Here is a tiny trained network, its code and every weight. The questions are about switching its units off for an input and a class, where a switched-off unit gives its printed mean instead of its output.

import numpy as np


def w(rows, s, z=0):
    codes = np.array(rows[::2]) - 128.0
    scale = np.full(codes.shape[1], s)
    scale[-1] = z or s
    return codes * scale


def f(y):
    return np.maximum(y, 0)


def log_softmax(a):
    a = a - a.max(-1, keepdims=True)
    return a - np.log(np.exp(a).sum(-1, keepdims=True))


def net(x, mask):
    res = np.array(x, float).reshape(1, 5) / 4 @ E
    y = f(res @ A[0][:, :-1].T + A[0][:, -1])
    res = res + np.where(mask, y, B[0][:, -1]) @ B[0][:, :-1]
    return log_softmax(res[-1] @ U[:, :-1].T + U[:, -1])


A, B = {}, {}
E = w([
[210,123,194,169,174,112,44],'x0',
[134,128,130,127,127,130,133],'x1',
[131,128,126,128,125,126,130],'x2',
[161,169,38,111,233,121,141],'x3',
[140,84,131,2,128,182,82],'x4',
],0.015)
A[0] = w([
[159,93,48,16,251,188,103,15],'N0',
[178,151,138,186,224,62,98,64],'N1',
[99,79,195,34,59,192,89,94],'N2',
[91,165,89,124,143,112,196,159],'N3',
[175,131,67,7,204,171,98,12],'N4',
[39,135,89,95,106,127,185,246],'N5',
[132,10,165,90,65,165,90,131],'N6',
[121,73,167,46,79,156,92,145],'N7',
[56,104,218,252,61,93,153,216],'N8',
[18,90,108,80,70,181,156,180],'N9',
[149,232,52,196,210,104,165,109],'N10',
[200,134,153,173,182,88,72,107],'N11',
[255,105,204,176,180,110,38,141],'N12',
[97,115,136,114,70,146,141,125],'N13',
[58,133,89,98,101,152,213,253],'N14',
[79,116,97,80,90,120,163,136],'N15',
],0.009,0.0055)
B[0] = w([
[150,164,127,199,60,175,140,250],'N0',
[133,145,130,155,185,122,179,198],'N1',
[96,78,177,104,188,119,144,220],'N2',
[117,112,95,102,106,108,96,201],'N3',
[135,165,151,207,68,161,123,232],'N4',
[94,83,89,146,110,131,210,237],'N5',
[137,114,155,87,159,124,105,203],'N6',
[102,112,173,99,158,134,132,209],'N7',
[152,187,138,213,53,179,112,249],'N8',
[102,81,162,145,155,150,202,237],'N9',
[111,52,96,68,186,49,150,233],'N10',
[144,139,151,145,172,140,153,196],'N11',
[166,151,249,115,170,181,105,234],'N12',
[122,136,161,149,146,164,144,172],'N13',
[82,87,81,148,123,122,181,245],'N14',
[91,119,128,165,152,136,160,195],'N15',
],0.012,0.016)
U = w([
[103,153,96,176,2,172,148,242],'0',
[115,118,146,121,243,129,170,87],'1',
[188,236,155,178,100,171,71,209],'2',
[138,129,179,25,169,156,36,1],'3',
[109,113,33,105,146,56,140,113],'4',
],0.011,0.0038)

Each question gives the input, the list of numbers given to net, and the class t.
The units are the neurons (one row each of A and B). Each row of codes is followed by its name. A weight is (code - 128) times the scale printed after its matrix; where a second scale follows, it is the last column's (A, B and U).
mask holds one flag per neuron, in row order. A switched-off neuron (its flag False) gives its mean, the last column of its row in B, instead of its output. The means were averaged over made-up inputs and are rounded, as every weight is.
A unit's drop is (log p(t) with every unit on - log p(t) with that unit switched off) / (log p(t) with every unit on - log p(t) with every unit switched off).
The circuit of an input: a set's keep is (log p(t) with only the set's units on - log p(t) with every unit switched off) / (log p(t) with every unit on - log p(t) with every unit switched off). Starting from the 12 units with the biggest drops (on a tie, the unit counted first), units are removed one at a time, each time the one whose removal leaves the highest keep (on an exact tie, the one counted first), for as long as the keep stays at least 0.8.
circuit, biggest first: the units of the circuit, biggest drop first
most important unit: the unit with the biggest drop
k most important neurons: the k neurons with the biggest drops, biggest first
drop of u: that unit's drop, to one decimal
input [-8,6,1,2,8], class 0: most important unit : N0
input [0,4,-6,-5,7], class 1: 3 most important neurons : (N9; N2; N12)
input [1,5,6,-7,-5], class 2: circuit, biggest first : (N5; N14)
input [-3,0,-6,5,0], class 4: 2 most important neurons : (N8; N10)
input [-4,3,0,1,-6], class 4: 2 most important neurons : (N10; N0)
input [4,2,6,0,2], class 3: 2 most important neurons : (N8; N0)
input [0,1,-8,-7,5], class 1: 2 most important neurons : (N9; N2)
input [6,4,-8,0,8], class 3: 2 most important neurons : (N8; N2)
input [-5,-3,-6,1,-3], class 4: 2 most important neurons : (N0; N4)
input [-6,1,2,1,-6], class 4: 2 most important neurons : (N10; N0)
input [2,-1,-2,-4,0], class 2: 2 most important neurons : (N10; N8)
input [-7,-5,-8,6,0], class 4: 2 most important neurons : (N10; N8)
input [-2,-4,-1,5,1], class 0: 2 most important neurons : (N0; N4)
input [-1,3,6,7,1], class 0: circuit, biggest first : (N0)
input [-5,-4,2,7,0], class 4: 2 most important neurons : (N10; N8)
input [2,6,-5,8,1], class 2: 2 most important neurons : (N0; N4)
input [0,-7,5,5,0], class 4: drop of N10 : 0.2
input [8,1,6,-1,3], class 3: drop of N3 : 0.0
input [4,-4,2,8,2], class 2: drop of N4 : 0.1
input [-5,-3,4,3,0], class 4: most important unit : N8
